Here is a tiny trained network, its code and every weight. The questions are about switching its units off for an input and a class, where a switched-off unit gives its printed mean instead of its output.

import numpy as np


def w(rows, s, z=0):
    codes = np.array(rows[::2]) - 128.0
    scale = np.full(codes.shape[1], s)
    scale[-1] = z or s
    return codes * scale


def f(y):
    return y / 2 * (1 + np.tanh(0.7978845608 * (y + 0.044715 * y**3)))


def log_softmax(a):
    a = a - a.max(-1, keepdims=True)
    return a - np.log(np.exp(a).sum(-1, keepdims=True))


def net(x, mask):
    res = np.array(x, float).reshape(1, 5) / 4 @ E
    y = f(res @ A[0][:, :-1].T + A[0][:, -1])
    res = res + np.where(mask, y, B[0][:, -1]) @ B[0][:, :-1]
    return log_softmax(res[-1] @ U[:, :-1].T + U[:, -1])


A, B = {}, {}
E = w([
[133,108,181,29,104,107,102],'x0',
[209,218,226,161,189,114,85],'x1',
[118,148,171,94,65,247,139],'x2',
[67,152,118,46,158,119,187],'x3',
[208,169,54,84,71,81,128],'x4',
],0.014)
A[0] = w([
[169,73,114,102,28,123,109,198],'n1',
[187,149,59,84,195,86,173,186],'n2',
[223,193,63,164,124,166,100,183],'n3',
[82,237,221,68,209,186,36,254],'n4',
[150,145,199,107,174,89,108,99],'n5',
[210,94,131,254,88,63,140,193],'n6',
],0.0088,0.0043)
B[0] = w([
[113,144,153,83,21,140,82,200],'n1',
[151,131,66,122,115,51,167,206],'n2',
[178,227,56,58,236,198,136,224],'n3',
[146,92,220,147,128,116,183,255],'n4',
[107,165,179,100,209,75,86,184],'n5',
[120,135,96,153,198,150,10,240],'n6',
],0.011,0.014)
U = w([
[121,112,98,193,174,150,17,104],'0',
[154,174,183,190,162,227,168,27],'1',
[107,119,90,111,127,17,210,130],'2',
[152,124,230,112,192,69,162,210],'3',
[168,163,76,55,142,113,126,39],'4',
[9,26,88,60,123,203,208,252],'5',
[166,126,161,40,48,173,96,175],'6',
],0.012,0.0028)

Each question gives the input, the list of numbers given to net, and the class t.
The units are the neurons (one row each of A and B). Each row of codes is followed by its name. A weight is (code - 128) times the scale printed after its matrix; where a second scale follows, it is the last column's (A, B and U).
mask holds one flag per neuron, in row order. A switched-off neuron (its flag False) gives its mean, the last column of its row in B, instead of its output. The means were averaged over made-up inputs and are rounded, as every weight is.
A unit's drop is (log p(t) with every unit on - log p(t) with that unit switched off) / (log p(t) with every unit on - log p(t) with every unit switched off).
The circuit of an input: a set's keep is (log p(t) with only the set's units on - log p(t) with every unit switched off) / (log p(t) with every unit on - log p(t) with every unit switched off). Starting from all 6 units, units are removed one at a time, each time the one whose removal leaves the highest keep (on an exact tie, the one counted first), for as long as the keep stays at least 0.8.
units of the circuit, in order: the units of the circuit, biggest drop first
k most important neurons: the k neurons with the biggest drops, biggest first
drop of u: that unit's drop, to one decimal
input [-5,6,3,7,-4], class 3: most important neuron : n4
input [-4,-2,-8,7,-8], class 2: units of the circuit, in order : n6, n2
input [-1,1,0,5,4], class 2: units of the circuit, in order : n6, n2
input [-8,-2,4,1,-3], class 5: 3 most important neurons : n6, n3, n4
input [6,0,-6,1,5], class 2: 3 most important neurons : n3, n2, n6
input [6,-4,-3,-4,-4], class 5: units of the circuit, in order : n6, n5
input [5,0,3,4,0], class 3: 2 most important neurons : n4, n1
input [-7,-4,0,5,3], class 2: 2 most important neurons : n2, n6
input [-7,0,5,-3,5], class 4: 2 most important neurons : n3, n4
input [5,0,-7,2,-1], class 2: 2 most important neurons : n2, n4
input [3,-8,-7,-4,1], class 0: 2 most important neurons : n6, n4
input [8,0,-1,-6,-2], class 6: 2 most important neurons : n1, n2
input [8,-5,-5,4,3], class 2: 3 most important neurons : n2, n3, n6
input [0,-6,1,-2,6], class 6: most important neuron : n1
input [2,-6,2,2,8], class 6: drop of n1 : 1.3
input [5,-8,4,-1,1], class 6: drop of n1 : 1.6
input [7,-6,0,3,3], class 6: drop of n1 : 1.7
